Below is a small trained network, with its code and all its weights. Each question gives an input and a class and asks what happens when units are switched off, that is, made to give their printed mean instead of their output.

import numpy as np


def w(rows, s, z=0):
    codes = np.array(rows[::2]) - 128.0
    scale = np.full(codes.shape[1], s)
    scale[-1] = z or s
    return codes * scale


def f(y):
    return np.maximum(y, 0)


def log_softmax(a):
    a = a - a.max(-1, keepdims=True)
    return a - np.log(np.exp(a).sum(-1, keepdims=True))


def net(x, mask):
    res = np.array(x, float).reshape(1, 4) / 4 @ E
    y = f(res @ A[0][:, :-1].T + A[0][:, -1])
    res = res + np.where(mask, y, B[0][:, -1]) @ B[0][:, :-1]
    return log_softmax(res[-1] @ U[:, :-1].T + U[:, -1])


A, B = {}, {}
E = w([
[144,246,76,133],'x0',
[72,103,143,78],'x1',
[81,119,31,98],'x2',
[164,111,109,73],'x3',
],0.012)
A[0] = w([
[162,183,103,48,180],'neuron 1',
[215,113,206,85,203],'neuron 2',
[133,201,90,194,179],'neuron 3',
[151,160,42,16,252],'neuron 4',
[136,114,113,134,121],'neuron 5',
[52,94,120,69,175],'neuron 6',
[38,33,97,82,142],'neuron 7',
[126,49,41,148,217],'neuron 8',
[197,124,187,72,183],'neuron 9',
[78,49,213,136,50],'neuron 10',
[134,246,97,193,240],'neuron 11',
[191,66,173,171,185],'neuron 12',
[128,146,144,254,251],'neuron 13',
[165,158,138,108,166],'neuron 14',
[169,213,127,123,232],'neuron 15',
[35,86,107,61,139],'neuron 16',
[171,75,177,159,188],'neuron 17',
[57,93,51,57,203],'neuron 18',
],0.0096,0.0035)
B[0] = w([
[134,105,77,130,189],'neuron 1',
[160,89,124,141,203],'neuron 2',
[154,181,106,96,213],'neuron 3',
[88,105,60,104,229],'neuron 4',
[132,132,124,137,134],'neuron 5',
[79,118,150,115,190],'neuron 6',
[95,116,173,147,212],'neuron 7',
[109,97,146,198,190],'neuron 8',
[148,70,130,156,182],'neuron 9',
[125,86,123,10,203],'neuron 10',
[174,172,96,121,254],'neuron 11',
[200,121,179,130,199],'neuron 12',
[178,185,170,110,214],'neuron 13',
[138,117,99,156,161],'neuron 14',
[158,131,96,143,215],'neuron 15',
[83,122,148,133,197],'neuron 16',
[173,106,173,118,193],'neuron 17',
[67,93,106,151,217],'neuron 18',
],0.014,0.011)
U = w([
[167,230,141,98,155],'0',
[115,138,152,121,1],'1',
[133,120,60,127,128],'2',
[27,104,144,108,164],'3',
[166,74,175,55,112],'4',
[153,94,194,255,162],'5',
],0.011,0.006)

Each question gives the input, the list of numbers given to net, and the class t.
The units are the neurons (one row each of A and B). Each row of codes is followed by its name. A weight is (code - 128) times the scale printed after its matrix; where a second scale follows, it is the last column's (A, B and U).
mask holds one flag per neuron, in row order. A switched-off neuron (its flag False) gives its mean, the last column of its row in B, instead of its output. The means were averaged over made-up inputs and are rounded, as every weight is.
A unit's drop is (log p(t) with every unit on - log p(t) with that unit switched off) / (log p(t) with every unit on - log p(t) with every unit switched off).
The circuit of an input: a set's keep is (log p(t) with only the set's units on - log p(t) with every unit switched off) / (log p(t) with every unit on - log p(t) with every unit switched off). Starting from the 12 units with the biggest drops (on a tie, the unit counted first), units are removed one at a time, each time the one whose removal leaves the highest keep (on an exact tie, the one counted first), for as long as the keep stays at least 0.8.
circuit, biggest first: the units of the circuit, biggest drop first
k most important neurons: the k neurons with the biggest drops, biggest first
drop of u: that unit's drop, to one decimal
input [-7,-7,4,5], class 5: circuit, biggest first : [neuron 8]
input [4,8,-4,6], class 2: circuit, biggest first : [neuron 1; neuron 10; neuron 4]
input [1,-2,2,-1], class 0: circuit, biggest first : [neuron 18; neuron 9; neuron 2]
input [7,6,-1,1], class 2: circuit, biggest first : [neuron 4; neuron 1]
input [8,0,-7,6], class 2: 2 most important neurons : [neuron 1; neuron 9]
input [0,-8,-3,5], class 5: 3 most important neurons : [neuron 10; neuron 9; neuron 2]
input [8,-1,1,3], class 2: 3 most important neurons : [neuron 4; neuron 1; neuron 13]
input [3,-7,7,-4], class 0: drop of neuron 3 : 0.4
input [2,3,-2,4], class 2: drop of neuron 7 : 0.2
input [-2,-2,-8,-7], class 4: drop of neuron 10 : 0.4
input [1,-1,-7,4], class 5: drop of neuron 10 : 0.5
